x = [ 34  21  19 -26  -1  18   5  -7   2  17   7   2   3 -17  15]
x[0]	34
x[10]	7
x[5]	18
x[7]	-7
x[6]	5
x[13]	-17

arr =
[[5 6 6 6 7 6]
 [6 8 6 6 6 7]
 [8 6 6 6 6 5]
 [2 6 6 6 6 6]
 [7 4 7 6 7 5]
 [8 4 6 6 6 6]
 [6 9 6 6 7 6]
 [5 8 6 6 6 6]
 [5 6 6 6 6 7]
 [7 3 6 7 6 6]]
Indices start at 0.
(0, 0)	5
(8, 3)	6
(5, 3)	6
(0, 1)	6
(7, 4)	6
(2, 3)	6
(0, 4)	7
(2, 5)	5
(1, 4)	6
(2, 0)	8
(7, 0)	5
(1, 5)	7
(3, 0)	2
(8, 4)	6
(6, 0)	6
(9, 2)	6
(4, 2)	7
(0, 3)	6
(1, 0)	6
(6, 2)	6

a =
[[682 671 367 236 257 341 310]
 [733 532 240 236 257 345 293]
 [555 285 228 236 257 323 330]
 [310 285 228 236 462 704 658]
 [321 285 228 236 257 418 762]]
a[0,0] => 682
a[1] => [733, 532, 240, 236, 257, 345, 293]
a[1,0] => 733
a[2,4] => 257
a[3,1] => 285
a[2,3] => 236
a[:, 4] => [257, 257, 257, 462, 257]
a[:, 0] => [682, 733, 555, 310, 321]
a[:, 3] => [236, 236, 236, 236, 236]
a[4] => [321, 285, 228, 236, 257, 418, 762]
a[2,5] => 323
a[0,1] => 671
a[:, 1] => [671, 532, 285, 285, 285]
a[3,5] => 704

M =
  22.94    79.74    96.73    11.66    25.24  -142.31    54.83   135.84   104.59   -87.53   -19.50    76.35    77.96   150.92
  26.96    28.03   167.21    -5.75     7.11   205.20    23.66    67.39    -1.62   -92.50    66.67   -47.03   112.17    75.85
  23.12    -5.65   190.21    30.31    12.82   236.16    22.13    31.10    14.50   -85.46    71.97   -29.77   103.08    55.48
  41.05    57.55  -100.42    50.64    55.12  -146.01    43.80    21.84    59.15   142.94    -2.03    99.01   -33.75     6.91
  22.82    84.92    97.45     9.64    24.71  -161.88    56.43   143.34   110.23   -92.84   -25.62    83.01    79.40   160.14
  46.20    17.86  -133.58    78.60    62.46   -38.79    31.84   -52.00    25.53   222.33    29.73    84.48   -66.10   -71.57
  31.01    -4.20   127.07    23.95    16.37   254.09    16.72     7.66   -17.69   -20.96    84.21   -42.03    77.58    14.00
  31.61    61.09   -60.88    67.94    55.44  -245.86    56.09    53.51   117.32    90.74   -33.39   146.44   -21.75    57.86
  11.73    31.66   206.91    38.43    15.53     0.11    46.06   108.15   106.55  -152.38     6.36    53.34   110.92   149.06
  49.84     8.46  -140.30    65.99    58.79    64.20    20.95   -75.30   -18.46   243.59    58.85    41.99   -64.48  -105.11
  45.95     7.28   -14.96    22.76    34.23   221.50    12.73   -36.42   -53.39   120.70    89.45   -37.59    13.41   -60.14
  45.43     3.45   -30.36    33.24    36.51   199.93    13.44   -46.71   -46.61   137.97    85.41   -22.78     0.83   -68.39
  42.62     5.02    27.47    20.00    27.29   247.15    12.08   -26.07   -50.65    79.90    92.00   -46.50    32.90   -42.09
  18.95    59.15   197.39    -7.52     7.71    31.20    43.13   137.92    69.69  -166.53    17.45     8.30   131.10   160.93
  52.20    28.75  -167.04    62.64    63.00   -30.37    28.08   -52.70     2.77   246.74    35.25    68.30   -71.97   -84.54
M[0, 0]: 22.94
M[4, 5]: -161.88
M[13, 11]: 8.30
M[9]: [49.84, 8.46, -140.30, 65.99, 58.79, 64.20, 20.95, -75.30, -18.46, 243.59, 58.85, 41.99, -64.48, -105.11]
M[0]: [22.94, 79.74, 96.73, 11.66, 25.24, -142.31, 54.83, 135.84, 104.59, -87.53, -19.50, 76.35, 77.96, 150.92]
M[:, 10]: [-19.50, 66.67, 71.97, -2.03, -25.62, 29.73, 84.21, -33.39, 6.36, 58.85, 89.45, 85.41, 92.00, 17.45, 35.25]
M[:, 6]: [54.83, 23.66, 22.13, 43.80, 56.43, 31.84, 16.72, 56.09, 46.06, 20.95, 12.73, 13.44, 12.08, 43.13, 28.08]
M[13, 12]: 131.10
M[7, 3]: 67.94
M[2, 11]: -29.77
M[13, 7]: 137.92
M[12, 3]: 20.00
M[2, 4]: 12.82
M[1, 13]: 75.85
M[4, 10]: -25.62
M[14, 4]: 63.00
M[5, 9]: 222.33
M[6]: [31.01, -4.20, 127.07, 23.95, 16.37, 254.09, 16.72, 7.66, -17.69, -20.96, 84.21, -42.03, 77.58, 14.00]
M[0, 8]: 104.59
M[3]: [41.05, 57.55, -100.42, 50.64, 55.12, -146.01, 43.80, 21.84, 59.15, 142.94, -2.03, 99.01, -33.75, 6.91]
M[2, 5]: 236.16
M[7, 5]: -245.86
M[5, 4]: 62.46
M[10, 5]: 221.50
M[10, 1]: 7.28
M[11, 6]: 13.44
M[10, 3]: 22.76
M[:, 4]: [25.24, 7.11, 12.82, 55.12, 24.71, 62.46, 16.37, 55.44, 15.53, 58.79, 34.23, 36.51, 27.29, 7.71, 63.00]
M[6, 2]: 127.07
M[4]: [22.82, 84.92, 97.45, 9.64, 24.71, -161.88, 56.43, 143.34, 110.23, -92.84, -25.62, 83.01, 79.40, 160.14]
M[4, 6]: 56.43
M[2, 3]: 30.31
M[2, 0]: 23.12
M[14]: [52.20, 28.75, -167.04, 62.64, 63.00, -30.37, 28.08, -52.70, 2.77, 246.74, 35.25, 68.30, -71.97, -84.54]
M[5, 13]: -71.57
M[14, 9]: 246.74

B = [ 28  28  -3   0  -9  18  11  -1  -1   0  13 -15  -2   2]
B[0] = 28
B[12] = -2
B[8] = -1
B[7] = -1
B[10] = 13

X =
4,4,1,6,4,5,3,5
6,7,7,8,3,3,6,1
7,5,5,4,2,5,4,4
6,3,6,3,2,6,5,4
2,3,6,5,5,2,4,5
3,2,4,7,2,7,4,7
6,7,5,5,5,4,3,4
4,2,7,5,2,6,4,4
X[0][0]: 4
X[:, -1]: [5, 1, 4, 4, 5, 7, 4, 4]
X[-7][3]: 8
X[:, 2]: [1, 7, 5, 6, 6, 4, 5, 7]
X[-8]: [4, 4, 1, 6, 4, 5, 3, 5]
X[-7][-7]: 7
X[-3][6]: 4
X[:, -3]: [5, 3, 5, 6, 2, 7, 4, 6]
X[-2][-4]: 5
X[-6][6]: 4
X[-2][1]: 7
X[-8][7]: 5
X[-7][0]: 6
X[-7]: [6, 7, 7, 8, 3, 3, 6, 1]
X[2][1]: 5
X[:, 6]: [3, 6, 4, 5, 4, 4, 3, 4]
X[-5]: [6, 3, 6, 3, 2, 6, 5, 4]
X[6]: [6, 7, 5, 5, 5, 4, 3, 4]
X[2]: [7, 5, 5, 4, 2, 5, 4, 4]
X[5][-5]: 7
